Below is a small trained network, with its code and all its weights. Each question gives an input and a target symbol and asks what happens when units are switched off, that is, made to give their printed mean instead of their output.

import numpy as np


def w(rows, s, z=0):
    codes = np.array(rows[::2]) - 128.0
    scale = np.full(codes.shape[1], s)
    scale[-1] = z or s
    return codes * scale


def f(y):
    return y / 2 * (1 + np.tanh(0.7978845608 * (y + 0.044715 * y**3)))


def softmax(a):
    e = np.exp(a - a.max(-1, keepdims=True))
    return e / e.sum(-1, keepdims=True)


def log_softmax(a):
    a = a - a.max(-1, keepdims=True)
    return a - np.log(np.exp(a).sum(-1, keepdims=True))


def net(x, mask):
    ids = ['αεμξτψ'.index(c) for c in x.split()]
    T = len(ids)
    res = E[ids] + P[:T]
    q, k, v = (res @ M[0].T for M in (Q, K, V))
    z = softmax(np.where(np.tri(T) > 0, q @ k.T / 2**0.5, -1e9)) @ v
    res = res + np.where(mask[0], z, O[0][:, -1]) @ O[0][:, :-1]
    y = f(res @ A[0][:, :-1].T + A[0][:, -1])
    res = res + np.where(mask[1:13], y, B[0][:, -1]) @ B[0][:, :-1]
    return log_softmax(res[-1] @ U[:, :-1].T + U[:, -1])


Q, K, V, O, A, B = {}, {}, {}, {}, {}, {}
E = w([
[172,101,83,126,116,155],'α',
[137,49,144,27,189,147],'ε',
[89,140,164,185,189,96],'μ',
[118,186,84,147,187,207],'ξ',
[159,189,12,1,157,76],'τ',
[49,227,199,131,78,105],'ψ',
],0.018)
P = w([
[86,8,201,117,137,96],'0',
[79,110,59,196,158,129],'1',
[189,162,200,129,144,51],'2',
[120,66,165,79,117,132],'3',
[123,146,55,141,150,168],'4',
[201,175,180,81,182,105],'5',
[111,97,152,47,97,162],'6',
[98,162,52,89,136,204],'7',
[208,164,185,124,233,49],'8',
[112,105,159,80,57,150],'9',
[128,166,51,119,146,175],'10',
],0.015)
Q[0] = w([
[246,145,154,158,147,95],'H0',
[35,65,53,156,59,90],'H0',
],0.013)
K[0] = w([
[55,133,113,53,24,147],'H0',
[126,56,126,219,186,2],'H0',
],0.0098)
V[0] = w([
[255,115,170,166,199,160],'H0',
[114,145,201,166,118,239],'H0',
],0.0078)
O[0] = w([
[157,101,128,210,153,32,254],'H0',
[143,142,208,153,138,246,213],'H0',
],0.011,0.0031)
A[0] = w([
[245,84,142,144,158,121,222],'N0',
[162,67,170,169,27,147,147],'N1',
[76,100,179,79,139,125,101],'N2',
[195,115,86,161,178,110,254],'N3',
[117,133,181,123,176,70,64],'N4',
[196,153,105,135,148,76,70],'N5',
[158,141,201,76,70,109,202],'N6',
[111,210,113,122,106,179,233],'N7',
[114,137,54,211,98,166,20],'N8',
[103,156,112,211,162,174,159],'N9',
[72,231,141,194,107,133,135],'N10',
[187,76,190,129,103,146,46],'N11',
],0.013,0.0057)
B[0] = w([
[60,82,94,215,95,118,209],'N0',
[146,174,128,40,206,243,136],'N1',
[193,139,90,120,70,110,167],'N2',
[54,131,133,102,170,141,239],'N3',
[74,164,148,81,55,173,177],'N4',
[106,125,112,100,76,90,152],'N5',
[148,215,139,202,186,142,169],'N6',
[129,103,185,75,66,63,229],'N7',
[153,189,191,18,16,220,165],'N8',
[180,176,162,198,143,64,249],'N9',
[228,2,134,105,175,150,225],'N10',
[255,134,114,163,134,47,144],'N11',
],0.0085,0.012)
U = w([
[111,15,130,66,184,218,96],'α',
[172,26,129,115,79,99,93],'ε',
[75,97,149,138,2,175,255],'μ',
[152,167,120,207,218,106,149],'ξ',
[121,138,115,65,151,100,81],'τ',
[190,190,155,94,103,149,126],'ψ',
],0.0083,0.0046)

Each question gives the input, a string of symbols that net reads in full, and the target symbol t.
The units are the heads (2 rows each of Q, K, V and O) and the neurons (one row each of A and B). Each row of codes is followed by its name. A weight is (code - 128) times the scale printed after its matrix; where a second scale follows, it is the last column's (O, A, B and U).
mask holds one flag per unit, heads first, then neurons. A switched-off unit (its flag False) gives its mean, the last column of its rows in O or B, instead of its output. The means were averaged over made-up inputs and are rounded, as every weight is.
A unit's drop is (log p(t) with every unit on - log p(t) with that unit switched off) / (log p(t) with every unit on - log p(t) with every unit switched off).
The circuit of an input: a set's keep is (log p(t) with only the set's units on - log p(t) with every unit switched off) / (log p(t) with every unit on - log p(t) with every unit switched off). Starting from the 12 units with the biggest drops (on a tie, the unit counted first), units are removed one at a time, each time the one whose removal leaves the highest keep (on an exact tie, the one counted first), for as long as the keep stays at least 0.8.
circuit, biggest first: the units of the circuit, biggest drop first
k most important neurons: the k neurons with the biggest drops, biggest first
drop of u: that unit's drop, to one decimal
input ξ ξ α ξ ψ, target ε: circuit, biggest first -> (N10)
input μ ξ ξ ε μ α, target μ: 4 most important neurons -> (N0 N9 N5 N10)
input α α μ ε α ψ α ξ, target ψ: circuit, biggest first -> (N8 N9)
input ξ μ α μ μ μ ε, target ε: 3 most important neurons -> (N2 N11 N9)
input ξ ξ τ, target τ: circuit, biggest first -> (H0 N3)
input ε ψ ψ ξ ξ μ α ε ξ ξ, target ξ: circuit, biggest first -> (H0 N4)
input ε μ ε, target μ: circuit, biggest first -> (N4 N0)
input τ ψ μ, target ψ: circuit, biggest first -> (H0 N0)
input α μ ε ξ ξ ε, target ξ: circuit, biggest first -> (N6 N7)
input ξ ξ ψ τ ε ε, target τ: circuit, biggest first -> (H0 N10)
input τ ξ ξ ψ ε ξ ξ ψ, target ε: circuit, biggest first -> (N10 N7)
input μ α ψ α α ξ ξ ψ τ, target ψ: 2 most important neurons -> (N6 N3)
input μ μ ε ξ μ ξ ξ ξ ξ ψ, target ψ: 4 most important neurons -> (N6 N1 N0 N3)
input ε ξ ξ μ ξ ξ τ ε ε μ ξ, target ψ: 4 most important neurons -> (N8 N9 N7 N0)
input μ ψ ε, target ψ: most important neuron -> (N6)
input ξ ξ ξ ξ α, target μ: 2 most important neurons -> (N8 N10)
input μ ξ ε ψ ξ ξ μ ξ ξ μ, target ξ: 3 most important neurons -> (N7 N8 N5)
input ε ψ ε α, target α: 3 most important neurons -> (N9 N1 N7)
input μ μ ε α ξ α, target ξ: drop of N9 -> -0.1
input ξ ψ ξ ε ε τ ξ μ ξ μ, target ξ: circuit, biggest first -> (N7)
input ξ ε ε ε μ μ μ τ ξ ξ, target ξ: drop of N7 -> 0.2
input ξ ξ ε μ α μ, target μ: drop of N0 -> 0.1
input ξ ξ ξ α ψ μ, target ψ: drop of N1 -> 0.0
